[[104 105 118 140 154 150 136 114 102]
 [123 149 128 107 129 147 124 109 133]
 [151 135 103 131 154 119 104 147 145]
 [142 131 113 138 138 113 129 142 116]
 [129 138 116 133 135 116 136 131 116]
 [126 138 139 128 118 119 126 136 139]
 [148 135 116 107 115 133 146 145 131]
 [142 138 123 114 121 139 141 131 116]
 [117 133 136 116 129 139 119 125 139]
 [114 126 144 116 121 145 121 114 142]] value 123

[[115 126 152 134 120 130 134 126 131 125 115 116 130 128 149]
 [114 115 126 118 143 114 118 124 128 134 136 143 134 142 124]
 [129 126 149 119 136 120 138 144 121 132 117 131 120 108 135]
 [108 124 127 114 120 133 129 138 130 129 129 144 144 105 115]
 [117 141 131 138 129 105 149 123 127 114 130 142 127 133 130]
 [118 141 109 140 132 119 138 126 112 141 133 134 129 134 131]
 [136 137 122 119 121 114 134 131 139 116 129 125 134 120 124]
 [122 107 130 115 143 123 129 119 134 143 113 127 130 111 151]] value 114

[[121 127 121 132 135 140 135 118 138 120 130 121 123 134]
 [132 125 126 141 144 127 130 117 157 128 123 119 123 123]
 [136 117 130 148 134 130 124 121 148 129 125 121 129 126]
 [133 143 125 126 125 121 126 136 124 139 130 129 122 120]
 [149 115 135 134 138 135 125 120 137 127 119 122 138 127]
 [124 149 123 125 125 131 124 136 130 127 124 128 119 129]
 [128 115 127 130 136 137 131 118 133 124 126 124 138 135]
 [125 138 125 124 118 136 131 137 124 118 126 132 122 134]] value 132

[[129 124 125 129 146 125 128 125 125 123 129 137 135 123]
 [135 129 131 132 118 129 125 146 130 128 122 141 128 129]
 [122 133 127 124 129 131 134 141 130 140 131 141 120 128]
 [128 127 125 113 130 131 125 107 123 122 137 147 128 129]
 [139 126 123 121 119 125 119 124 127 136 127 130 124 125]
 [124 127 128 133 137 129 128 136 135 117 128 141 129 129]
 [128 127 127 125 116 135 122 120 126 114 119 155 121 125]
 [128 131 127 122 126 132 136 111 120 123 130 148 122 123]] value 135

[[128 128 140 128 131 136 138]
 [128 128 146 128 128 129 134]
 [131 136 150 138 138 138 138]
 [128 128 122 129 131 136 138]
 [128 128 124 128 129 133 137]
 [128 128 124 128 129 133 137]
 [128 128 123 128 131 136 138]
 [130 135 130 138 138 138 138]] value 128

[[138 127 135 132 108 111 124]
 [105 115 131 120 133 130 115]
 [114 101 132 137 127 131 130]
 [137 141 136 126 142 122 149]
 [150 127 132 118 128 131 147]
 [150 131 142 109 117 126 132]
 [111 142 122 140 131 123 147]
 [139 122 127 112 135 144 141]
 [141 131 120 114 121 136 114]
 [117 117 124 127 135 144 144]
 [ 99 119 128 125 135 130 118]
 [154 130 122 139 136 131 138]] value 105

[[133 152 132 105 150 125 123 124 137]
 [124 138 134 107 151 110 132 131 143]
 [120 113 121 149 148 130 108 112 125]
 [117 116 150 115 144 102 125 132 147]
 [118 125 146 122 147 103 127 135 149]
 [128 148 138 112 151 116 137 128 140]
 [121 133 151 112 150 106 126 131 146]
 [116 114 127 155 148 123 116 113 127]
 [115 117 115 139 148 117 120 119 128]] value 124

[[124 124 129 125 124 134]
 [116 125 122 135 128 127]
 [143 129 141 120 122 124]
 [123 139 129 117 132 130]
 [130 132 135 122 127 127]
 [134 126 119 136 136 126]
 [129 127 124 150 141 121]
 [138 117 132 152 134 125]
 [141 132 132 133 135 115]] value 116

[[130 132 126 128 130 128 123 125 131 130]
 [130 126 118 131 125 130 128 128 126 135]
 [122 128 128 118 123 124 138 149 128 119]
 [129 128 123 128 133 129 122 128 125 132]
 [130 130 128 129 127 126 127 128 127 131]
 [122 126 128 123 128 128 128 128 127 127]
 [129 128 128 126 126 127 131 131 128 127]] value 130
---
[[129 105 148 125]
 [102 122 128 129]]: 148

[[152 109 130 139 138 120 101]
 [153 141 154 148 135 123 132]
 [123 103 147 127 136 140 115]]: 120

[[117 123 133 128 128]
 [106 117 125 139 139]
 [106 127 134 137 131]]: 128

[134 128 125 112  99]: 112

[158 129 123 154]: 123

[[117 142 137 142 124]
 [124 124 139 130 118]
 [146 139 150 125 127]]: 142

[ 99 143 149 122]: 149

[120 153 125 117 125]: 117

[145 157 124 108]: 124
---
[[105, 107, 104, 156], [105, 106, 103, 157]] ⇒ 106
[128, 129, 152, 152, 151] ⇒ 152
[124, 131, 121, 101] ⇒ 131
[[140, 122, 138, 139, 134], [102, 157, 99, 99, 103]] ⇒ 99
[149, 154, 106, 116] ⇒ 154
[[108, 151, 114, 139, 140], [107, 148, 113, 136, 147], [108, 153, 114, 136, 138]] ⇒ 114
[147, 152, 136, 112, 115, 108] ⇒ 112
---
[[146, 114, 144, 140, 131], [102, 152, 117, 109, 135]] gives 131, 102
[[126, 131, 122, 122, 127], [126, 128, 133, 130, 127], [120, 122, 106, 125, 125]] gives 127, 120
[114, 105, 106, 117, 98, 107] gives 107, 114
[134, 124, 150, 139, 107, 111, 107] gives 107, 134
[[107, 119, 130, 127, 127, 117], [112, 127, 152, 134, 142, 133], [123, 106, 119, 127, 130, 125]] gives 117, 123
[126, 129, 143, 149, 114, 142, 131] gives 131, 126
[146, 123, 104, 132, 123] gives 123, 146
[[127, 156, 134, 134, 132, 114, 140], [153, 140, 109, 124, 126, 126, 119]] gives 140, 153
[127, 150, 135, 152, 107] gives 107, 127
---
139	113	128	128	106	132
123	133	129	129	125	129
126	130	128	128	129	128
gives 128

124	103	131	114	109	127
124	134	131	128	115	127
135	115	131	127	112	127
gives 114

118	121	140	119	122	130
145	144	114	146	139	124
115	116	120	123	109	106
gives 119

125	132	120	140	155	128
132	122	126	127	130	129
131	148	125	135	136	124
gives 140

140	155	130	125	134	122
128	143	126	130	126	124
116	125	150	131	105	145
gives 125

122	121	132	123	133	131
140	118	126	119	133	108
124	125	129	150	132	115
gives 123

153	111	118	136	113	137
137	118	126	156	123	109
145	146	105	124	133	113
gives 136
---
[[155 144 130 111]
 [112 102 128 157]] 144

[101 152 112 129] 152

[158 144 153 138] 144

[126 145 102 129] 145

[[112 119 134 137]
 [139 119 106  98]] 119

[[101 146 131 141]
 [103 134 120 132]
 [111 139 127 126]] 146

[[130 129 141 119]
 [129 142 132 102]
 [134 143 136 121]] 129
---
Input: [145 110 117 123 155  99]
Output: 99

Input:
[[129 128 128 128 121 128 126]
 [125 130 124 126 102 124 132]]
Output: 126

Input: [133 143 103 106 109  99]
Output: 99

Input: [139 102 122 142 127]
Output: 127

Input: [127  98 121 114 144]
Output: 144

Input: [125 106 124 118 124]
Output: 124

Input: [120 150 129 114 123]
Output: 123

Input: [105 133 147 151 109 112]
Output: 112

Input: [123 142 133 126 104 125]
Output: 125

Input: [143 148 106 142 129 134]
Output: 134
